Below are the code and all the weights of a small trained network. Each question names an input and a class and asks about switching units off, where a switched-off unit gives its printed mean instead of its output.

import numpy as np


def w(rows, s, z=0):
    codes = np.array(rows[::2]) - 128.0
    scale = np.full(codes.shape[1], s)
    scale[-1] = z or s
    return codes * scale


def f(y):
    return y / 2 * (1 + np.tanh(0.7978845608 * (y + 0.044715 * y**3)))


def log_softmax(a):
    a = a - a.max(-1, keepdims=True)
    return a - np.log(np.exp(a).sum(-1, keepdims=True))


def net(x, mask):
    res = np.array(x, float).reshape(1, 8) / 4 @ E
    y = f(res @ A[0][:, :-1].T + A[0][:, -1])
    res = res + np.where(mask, y, B[0][:, -1]) @ B[0][:, :-1]
    return log_softmax(res[-1] @ U[:, :-1].T + U[:, -1])


A, B = {}, {}
E = w([
[123,133,122,122,125,114,125,122,118],'x0',
[136,124,149,137,127,145,150,111,129],'x1',
[113,173,74,225,149,183,128,104,80],'x2',
[137,141,125,113,119,105,132,97,94],'x3',
[83,145,200,101,167,164,101,163,71],'x4',
[99,70,122,130,128,150,43,57,157],'x5',
[145,136,135,126,126,125,131,105,114],'x6',
[132,111,85,67,255,125,170,117,167],'x7',
],0.0097)
A[0] = w([
[151,109,94,142,166,113,141,130,170,149],'N1',
[164,157,190,150,159,126,247,158,126,158],'N2',
[165,129,90,157,114,59,122,113,175,143],'N3',
[174,111,177,64,103,109,115,155,148,84],'N4',
[110,119,165,141,170,146,94,32,173,192],'N5',
[141,159,213,111,209,156,71,135,80,115],'N6',
[154,132,164,184,59,109,106,168,156,93],'N7',
[106,132,68,196,128,124,146,137,112,6],'N8',
[124,148,55,1,175,163,132,105,151,131],'N9',
[214,119,61,144,53,102,96,138,189,63],'N10',
[186,173,162,130,134,126,189,195,116,138],'N11',
[113,98,143,145,47,174,124,146,93,50],'N12',
[70,40,159,114,130,128,45,54,165,255],'N13',
[112,103,122,103,128,164,92,112,120,125],'N14',
[52,112,65,125,166,118,87,119,137,234],'N15',
[170,192,108,124,141,63,130,212,108,158],'N16',
[104,125,191,151,86,175,109,178,94,144],'N17',
[145,111,68,146,85,127,197,92,175,171],'N18',
[124,154,116,136,109,113,148,176,135,94],'N19',
[158,84,169,86,90,157,148,141,178,14],'N20',
[106,149,177,109,175,153,86,154,65,104],'N21',
[147,122,90,93,189,154,135,136,117,37],'N22',
[149,95,179,47,136,115,112,172,160,139],'N23',
[150,135,100,106,200,160,165,145,131,122],'N24',
[109,194,88,185,163,222,152,89,103,77],'N25',
[141,137,137,138,56,161,120,156,120,121],'N26',
[132,138,133,101,44,135,98,125,87,123],'N27',
[76,110,119,115,183,130,185,94,124,147],'N28',
[161,123,59,177,107,105,190,82,214,79],'N29',
[136,76,128,61,88,96,132,139,119,53],'N30',
[62,188,169,99,171,143,107,159,115,110],'N31',
[113,152,25,142,152,194,99,144,43,65],'N32',
[114,149,87,114,117,96,197,200,111,124],'N33',
[89,156,143,122,71,141,90,132,93,223],'N34',
[106,119,109,102,184,157,200,102,155,10],'N35',
[128,100,205,65,126,51,149,123,180,111],'N36',
[121,133,126,89,210,151,147,129,143,58],'N37',
],0.008,0.0019)
B[0] = w([
[103,170,133,116,197,48,139,83,135,170],'N1',
[155,91,166,168,114,128,60,209,61,222],'N2',
[53,66,164,70,165,155,188,67,101,179],'N3',
[130,110,30,91,37,200,184,191,134,193],'N4',
[218,83,103,205,109,161,82,167,81,194],'N5',
[37,108,186,114,170,144,204,39,129,208],'N6',
[142,219,164,92,168,36,122,62,233,192],'N7',
[125,120,84,55,108,193,173,128,158,160],'N8',
[196,169,118,147,168,87,105,152,173,224],'N9',
[60,106,130,90,179,143,94,56,147,204],'N10',
[160,63,172,101,147,135,14,146,2,210],'N11',
[200,175,117,113,143,99,96,65,201,180],'N12',
[158,78,147,207,144,124,64,209,94,254],'N13',
[107,90,159,124,176,94,95,167,127,149],'N14',
[142,141,84,168,94,71,104,136,118,181],'N15',
[134,64,137,169,158,150,60,177,41,202],'N16',
[145,175,196,116,144,92,187,93,151,200],'N17',
[56,68,168,81,178,125,125,76,92,197],'N18',
[160,135,166,116,185,121,83,68,76,147],'N19',
[136,131,81,119,135,169,138,159,141,165],'N20',
[53,86,140,64,173,169,249,55,99,193],'N21',
[178,226,132,106,133,127,129,114,174,169],'N22',
[135,134,87,112,94,140,191,172,132,216],'N23',
[142,146,104,157,158,122,112,134,184,198],'N24',
[119,114,29,112,22,186,147,248,153,219],'N25',
[162,212,152,104,151,58,105,56,163,175],'N26',
[205,156,142,117,153,96,155,79,175,187],'N27',
[169,161,148,121,110,45,131,146,216,180],'N28',
[68,81,159,89,183,172,198,91,101,213],'N29',
[121,133,80,88,48,210,149,177,173,173],'N30',
[68,116,177,92,176,109,146,99,144,186],'N31',
[152,129,48,104,24,203,196,210,149,203],'N32',
[147,99,136,154,168,123,58,130,87,195],'N33',
[129,165,127,173,138,127,165,119,158,195],'N34',
[181,226,158,85,136,88,117,123,147,183],'N35',
[138,101,69,119,43,144,189,215,136,231],'N36',
[168,184,151,135,140,82,124,52,210,192],'N37',
],0.0049,0.0069)
U = w([
[119,149,59,109,17,208,212,174,160,79],'0',
[159,234,139,136,135,80,139,88,195,73],'1',
[2,86,160,99,170,163,196,61,114,89],'2',
[157,80,135,189,127,136,45,158,67,81],'3',
[107,127,120,165,106,120,168,128,129,254],'4',
],0.0089,0.0066)

Each question gives the input, the list of numbers given to net, and the class t.
The units are the neurons (one row each of A and B). Each row of codes is followed by its name. A weight is (code - 128) times the scale printed after its matrix; where a second scale follows, it is the last column's (A, B and U).
mask holds one flag per neuron, in row order. A switched-off neuron (its flag False) gives its mean, the last column of its row in B, instead of its output. The means were averaged over made-up inputs and are rounded, as every weight is.
A unit's drop is (log p(t) with every unit on - log p(t) with that unit switched off) / (log p(t) with every unit on - log p(t) with every unit switched off).
The circuit of an input: a set's keep is (log p(t) with only the set's units on - log p(t) with every unit switched off) / (log p(t) with every unit on - log p(t) with every unit switched off). Starting from the 12 units with the biggest drops (on a tie, the unit counted first), units are removed one at a time, each time the one whose removal leaves the highest keep (on an exact tie, the one counted first), for as long as the keep stays at least 0.8.
units of the circuit, in order: the units of the circuit, biggest drop first
most important unit: the unit with the biggest drop
k most important neurons: the k neurons with the biggest drops, biggest first
drop of u: that unit's drop, to one decimal
input [5,-5,-1,-7,8,-7,-7,3], class 2: most important neuron => [N21]
input [1,4,-8,0,6,8,-2,2], class 0: units of the circuit, in order => [N36, N4]
input [-1,0,-5,-8,4,-3,-1,6], class 1: units of the circuit, in order => [N37, N9]
input [3,-8,-7,-8,-2,-8,-1,-3], class 3: 3 most important neurons => [N11, N16, N33]
input [8,2,6,3,-5,1,2,1], class 0: units of the circuit, in order => [N25, N32]
input [-2,7,6,-3,-7,7,6,-2], class 2: 3 most important neurons => [N29, N18, N10]
input [2,-2,5,-5,-5,-4,8,-7], class 1: 3 most important neurons => [N7, N26, N12]
input [5,5,-4,-4,-1,-8,6,7], class 3: 4 most important neurons => [N2, N11, N16, N33]
input [-2,5,2,2,-5,6,0,5], class 3: 2 most important neurons => [N5, N13]
input [6,1,8,-1,3,6,0,-1], class 0: 2 most important neurons => [N32, N25]
input [6,8,8,4,-2,4,3,7], class 0: 2 most important neurons => [N25, N32]
input [-5,1,-6,-5,-1,8,-6,4], class 3: 2 most important neurons => [N13, N5]
input [8,2,-7,7,-3,-6,1,6], class 0: 4 most important neurons => [N36, N4, N30, N23]
input [0,7,-1,-3,-5,7,8,-2], class 3: units of the circuit, in order => [N13]
input [-8,7,-8,6,8,0,-1,-6], class 0: 2 most important neurons => [N4, N36]
input [1,3,5,-6,-1,6,-1,4], class 3: 2 most important neurons => [N5, N13]
input [-4,-1,-7,7,-1,-6,-2,4], class 0: 2 most important neurons => [N36, N4]
input [7,-1,2,6,4,7,2,4], class 3: 2 most important neurons => [N13, N5]
input [6,-5,8,2,5,-5,-4,-5], class 0: 2 most important neurons => [N32, N25]
input [-6,-7,-2,8,-8,8,-3,-1], class 2: most important unit => N3
input [1,-2,7,-8,0,-8,6,7], class 3: drop of N2 => 0.6
input [7,6,-4,7,1,-7,-1,-8], class 1: drop of N26 => 0.2
input [5,3,-5,3,8,-1,-2,-4], class 2: drop of N6 => 0.2
input [7,-2,7,6,-1,0,7,-4], class 0: drop of N25 => 0.1
